Here is a tiny trained network, its code and every weight. The questions are about switching its units off for an input and a target symbol, where a switched-off unit gives its printed mean instead of its output.

import numpy as np


def w(rows, s, z=0):
    codes = np.array(rows[::2]) - 128.0
    scale = np.full(codes.shape[1], s)
    scale[-1] = z or s
    return codes * scale


def norm(h):
    return h / np.sqrt((h * h).mean(-1, keepdims=True) + 1e-5)


def f(y):
    return y / 2 * (1 + np.tanh(0.7978845608 * (y + 0.044715 * y**3)))


def softmax(a):
    e = np.exp(a - a.max(-1, keepdims=True))
    return e / e.sum(-1, keepdims=True)


def log_softmax(a):
    a = a - a.max(-1, keepdims=True)
    return a - np.log(np.exp(a).sum(-1, keepdims=True))


def net(x, mask):
    ids = ['ΓΔαηλμξτω'.index(c) for c in x.split()]
    T = len(ids)
    res = E[ids] + P[:T]
    u = 0
    for l in range(2):
        q, k, v = (norm(res) @ M[l].T for M in (Q, K, V))
        z = softmax(np.where(np.tri(T) > 0, q @ k.T / 3**0.5, -1e9)) @ v
        res = res + np.where(mask[u], z, O[l][:, -1]) @ O[l][:, :-1]
        u += 1
        y = f(norm(res) @ A[l][:, :-1].T + A[l][:, -1])
        res = res + np.where(mask[u : u + 4], y, B[l][:, -1]) @ B[l][:, :-1]
        u += 4
    return log_softmax(norm(res)[-1] @ U[:, :-1].T + U[:, -1])


Q, K, V, O, A, B = {}, {}, {}, {}, {}, {}
E = w([
[72,143,82,142],'Γ',
[153,114,133,175],'Δ',
[132,90,100,146],'α',
[98,154,182,100],'η',
[35,131,195,98],'λ',
[127,132,79,125],'μ',
[82,145,124,181],'ξ',
[19,34,207,156],'τ',
[98,101,244,111],'ω',
],0.011)
P = w([
[152,103,186,99],'0',
[246,199,139,226],'1',
[169,197,67,149],'2',
[253,182,126,208],'3',
[238,108,208,251],'4',
[124,77,37,150],'5',
],0.0066)
Q[0] = w([
[221,255,211,239],'L0H0',
[81,68,88,217],'L0H0',
[172,165,64,195],'L0H0',
],0.0079)
K[0] = w([
[110,1,171,154],'L0H0',
[91,125,58,66],'L0H0',
[156,50,107,62],'L0H0',
],0.0062)
V[0] = w([
[135,136,94,49],'L0H0',
[2,196,84,115],'L0H0',
[172,86,58,11],'L0H0',
],0.0085)
O[0] = w([
[100,209,201,116,59],'L0H0',
[238,101,255,210,154],'L0H0',
[44,189,251,95,3],'L0H0',
],0.0072,0.0049)
A[0] = w([
[248,4,155,83,181],'L0N0',
[232,48,46,57,5],'L0N1',
[7,48,149,174,214],'L0N2',
[157,254,187,84,157],'L0N3',
],0.0061,0.002)
B[0] = w([
[89,198,87,196,254],'L0N0',
[110,186,147,127,204],'L0N1',
[148,213,68,248,172],'L0N2',
[253,93,13,88,133],'L0N3',
],0.0059,0.0046)
Q[1] = w([
[54,4,231,87],'L1H0',
[125,108,167,55],'L1H0',
[138,68,178,45],'L1H0',
],0.012)
K[1] = w([
[176,194,1,155],'L1H0',
[135,169,73,201],'L1H0',
[123,174,66,166],'L1H0',
],0.0091)
V[1] = w([
[8,203,163,171],'L1H0',
[147,94,199,204],'L1H0',
[87,31,32,187],'L1H0',
],0.013)
O[1] = w([
[26,26,197,35,161],'L1H0',
[160,2,243,203,254],'L1H0',
[86,72,8,214,214],'L1H0',
],0.01,0.0041)
A[1] = w([
[254,201,210,177,77],'L1N0',
[247,217,39,162,152],'L1N1',
[206,148,175,170,81],'L1N2',
[104,241,55,66,254],'L1N3',
],0.013,0.0039)
B[1] = w([
[10,197,90,245,203],'L1N0',
[246,86,140,10,254],'L1N1',
[81,86,88,166,177],'L1N2',
[101,186,200,195,218],'L1N3',
],0.012,0.0083)
U = w([
[81,197,181,255,53],'Γ',
[72,193,44,110,88],'Δ',
[10,218,90,138,105],'α',
[170,240,167,144,141],'η',
[158,75,232,121,91],'λ',
[103,182,180,55,253],'μ',
[206,102,94,117,164],'ξ',
[66,119,97,146,71],'τ',
[34,87,83,61,95],'ω',
],0.0097,0.0036)

Each question gives the input, a string of symbols that net reads in full, and the target symbol t.
The units are the heads (3 rows each of Q, K, V and O) and the neurons (one row each of A and B). Each row of codes is followed by its name. A weight is (code - 128) times the scale printed after its matrix; where a second scale follows, it is the last column's (O, A, B and U).
mask holds one flag per unit, layer by layer, with each layer's heads first. A switched-off unit (its flag False) gives its mean, the last column of its rows in O or B, instead of its output. The means were averaged over made-up inputs and are rounded, as every weight is.
A unit's drop is (log p(t) with every unit on - log p(t) with that unit switched off) / (log p(t) with every unit on - log p(t) with every unit switched off).
The circuit of an input: a set's keep is (log p(t) with only the set's units on - log p(t) with every unit switched off) / (log p(t) with every unit on - log p(t) with every unit switched off). Starting from all 10 units, units are removed one at a time, each time the one whose removal leaves the highest keep (on an exact tie, the one counted first), for as long as the keep stays at least 0.8.
circuit, biggest first: the units of the circuit, biggest drop first
unit that matters most: the unit with the biggest drop
top k neurons: the k neurons with the biggest drops, biggest first
top k neurons in layer l: the k neurons of layer l with the biggest drops, biggest first
input μ Γ ω ξ α ξ, target μ: circuit, biggest first -> L0H0; L1H0
input λ λ λ λ λ ξ, target λ: circuit, biggest first -> L1H0; L0H0
input ξ ω Γ ξ ω, target ξ: top 2 neurons in layer 1 -> L1N1; L1N0
input α η Δ Γ, target α: top 2 neurons in layer 1 -> L1N3; L1N1
input μ λ ξ λ, target μ: circuit, biggest first -> L1H0; L0H0
input α τ μ, target α: circuit, biggest first -> L0H0; L1N3; L1H0
input μ Γ μ, target μ: circuit, biggest first -> L0H0; L1H0
input ξ λ ξ, target ξ: circuit, biggest first -> L0H0; L1N1
input Γ λ μ, target Γ: circuit, biggest first -> L0H0; L1N0
input η ξ η, target η: unit that matters most -> L0H0
input ξ ξ ω η Γ, target ξ: circuit, biggest first -> L0H0; L1N0
input Γ Γ Γ μ Γ α, target Γ: circuit, biggest first -> L0H0; L1H0; L1N0
input ω α λ τ, target ω: circuit, biggest first -> L1H0; L0H0
input α ξ ξ ξ η ξ, target α: circuit, biggest first -> L1H0; L0H0; L1N3
input λ Γ η, target λ: unit that matters most -> L1H0
input η μ Γ α, target η: top 3 neurons in layer 1 -> L1N1; L1N3; L1N0
input η ξ α Γ, target η: top 4 neurons -> L0N3; L1N1; L1N3; L1N0
input η Δ η λ, target η: top 2 neurons in layer 1 -> L1N1; L1N3
input Γ Γ λ Δ Γ Γ, target Γ: top 2 neurons in layer 1 -> L1N0; L1N1
input ξ ω ω Γ ξ ξ, target ξ: top 2 neurons -> L1N1; L1N0
input λ ξ α ξ ξ λ, target λ: top 2 neurons in layer 1 -> L1N0; L1N2
